Below are the code and all the weights of a small trained network. Each question names an input and a class and asks about switching units off, where a switched-off unit gives its printed mean instead of its output.

import numpy as np


def w(rows, s, z=0):
    codes = np.array(rows[::2]) - 128.0
    scale = np.full(codes.shape[1], s)
    scale[-1] = z or s
    return codes * scale


def norm(h):
    return h / np.sqrt((h * h).mean(-1, keepdims=True) + 1e-5)


def f(y):
    return np.maximum(y, 0)


def log_softmax(a):
    a = a - a.max(-1, keepdims=True)
    return a - np.log(np.exp(a).sum(-1, keepdims=True))


def net(x, mask):
    res = np.array(x, float).reshape(1, 8) / 4 @ E
    u = 0
    for l in range(2):
        y = f(norm(res) @ A[l][:, :-1].T + A[l][:, -1])
        res = res + np.where(mask[u : u + 4], y, B[l][:, -1]) @ B[l][:, :-1]
        u += 4
    return log_softmax(norm(res)[-1] @ U[:, :-1].T + U[:, -1])


A, B = {}, {}
E = w([
[71,161,235,76,86,113,235],'x0',
[126,129,130,128,125,130,126],'x1',
[249,35,150,141,74,160,148],'x2',
[64,83,43,119,105,226,195],'x3',
[124,125,133,132,129,129,126],'x4',
[129,131,125,130,124,125,130],'x5',
[127,131,129,133,128,131,126],'x6',
[128,129,130,126,126,129,128],'x7',
],0.013)
A[0] = w([
[28,128,128,50,201,88,151,78],'L0N0',
[51,169,16,75,254,84,71,98],'L0N1',
[102,158,126,116,247,25,29,3],'L0N2',
[22,195,161,85,204,52,124,3],'L0N3',
],0.009,0.0081)
B[0] = w([
[164,132,54,121,204,186,100,198],'L0N0',
[60,99,195,221,34,166,105,254],'L0N1',
[60,104,93,39,2,8,134,200],'L0N2',
[209,165,134,137,212,61,180,193],'L0N3',
],0.012,0.0072)
A[1] = w([
[175,220,172,2,225,16,22,123],'L1N0',
[179,113,235,93,156,61,168,5],'L1N1',
[70,210,86,76,190,172,153,2],'L1N2',
[200,113,229,235,104,22,67,87],'L1N3',
],0.0085,0.0075)
B[1] = w([
[151,84,114,227,124,151,188,245],'L1N0',
[110,229,160,157,72,182,96,177],'L1N1',
[93,147,131,97,231,156,99,159],'L1N2',
[127,140,121,7,176,118,75,255],'L1N3',
],0.016,0.0065)
U = w([
[60,133,96,87,45,10,42,189],'0',
[44,103,76,220,68,192,70,163],'1',
[166,210,198,207,194,27,212,101],'2',
[27,198,107,58,233,216,198,2],'3',
[251,34,105,44,182,86,20,100],'4',
[226,10,47,182,97,224,103,86],'5',
[210,185,246,45,51,152,129,177],'6',
[128,27,197,54,39,174,248,137],'7',
],0.017,0.0064)

Each question gives the input, the list of numbers given to net, and the class t.
The units are the neurons (one row each of A and B). Each row of codes is followed by its name. A weight is (code - 128) times the scale printed after its matrix; where a second scale follows, it is the last column's (A, B and U).
mask holds one flag per neuron, layer by layer. A switched-off neuron (its flag False) gives its mean, the last column of its row in B, instead of its output. The means were averaged over made-up inputs and are rounded, as every weight is.
A unit's drop is (log p(t) with every unit on - log p(t) with that unit switched off) / (log p(t) with every unit on - log p(t) with every unit switched off).
The circuit of an input: a set's keep is (log p(t) with only the set's units on - log p(t) with every unit switched off) / (log p(t) with every unit on - log p(t) with every unit switched off). Starting from all 8 units, units are removed one at a time, each time the one whose removal leaves the highest keep (on an exact tie, the one counted first), for as long as the keep stays at least 0.8.
units of the circuit, in order: the units of the circuit, biggest drop first
k most important neurons: the k neurons with the biggest drops, biggest first
top k neurons in layer l: the k neurons of layer l with the biggest drops, biggest first
drop when u is switched off: that unit's drop, to one decimal
input [0,3,-8,8,-5,-3,-8,4], class 1: units of the circuit, in order => [L0N1]
input [7,3,-7,-2,0,2,-6,4], class 2: 2 most important neurons => [L0N3; L1N0]
input [7,8,-1,6,8,-8,4,0], class 3: units of the circuit, in order => [L0N1; L0N0]
input [6,1,2,0,-5,-2,-6,-7], class 6: 3 most important neurons => [L1N1; L0N1; L1N0]
input [6,-3,0,-6,-3,-6,3,7], class 2: 3 most important neurons => [L1N0; L0N1; L0N3]
input [8,3,-2,0,-1,-3,-4,3], class 2: 2 most important neurons => [L0N3; L1N3]
input [-4,0,1,0,6,-6,2,7], class 4: 2 most important neurons => [L0N0; L1N0]
input [6,-4,1,-1,6,-2,8,-1], class 6: top 2 neurons in layer 1 => [L1N1; L1N0]
input [-1,-2,0,-8,-8,1,-4,-4], class 0: 4 most important neurons => [L0N2; L0N0; L1N3; L0N3]
input [-8,-3,-2,0,-1,3,-3,8], class 0: 3 most important neurons => [L1N0; L0N2; L0N0]
input [6,3,-8,-1,-1,0,3,2], class 2: 3 most important neurons => [L0N3; L1N0; L1N3]
input [0,5,-8,8,-2,5,7,5], class 1: 2 most important neurons => [L0N1; L1N3]
input [7,-6,-7,-1,0,-6,-3,-1], class 2: 3 most important neurons => [L0N3; L1N0; L1N3]
input [2,8,0,6,3,1,-2,-5], class 3: 4 most important neurons => [L0N1; L0N2; L1N0; L1N2]
input [-6,-2,0,-3,8,3,-6,-8], class 0: top neuron in layer 0 => [L0N2]
input [-8,-5,-5,-2,-2,-3,8,2], class 0: 2 most important neurons => [L0N2; L1N0]
input [7,-2,-1,-6,-8,-7,-5,1], class 2: 2 most important neurons => [L1N0; L0N1]
input [-2,4,-1,-8,3,2,-4,3], class 0: top 2 neurons in layer 0 => [L0N2; L0N0]
input [0,7,-6,7,7,3,1,6], class 1: drop when L1N0 is switched off => -0.1
input [-6,-2,-2,-3,0,-8,-3,4], class 0: drop when L0N2 is switched off => 0.1
input [7,-1,-1,5,-6,0,7,3], class 3: drop when L0N1 is switched off => 0.3
input [-8,0,6,-1,-3,0,5,-1], class 4: drop when L0N1 is switched off => 0.0
input [4,-7,0,1,-8,0,-2,7], class 3: top neuron in layer 0 => [L0N1]
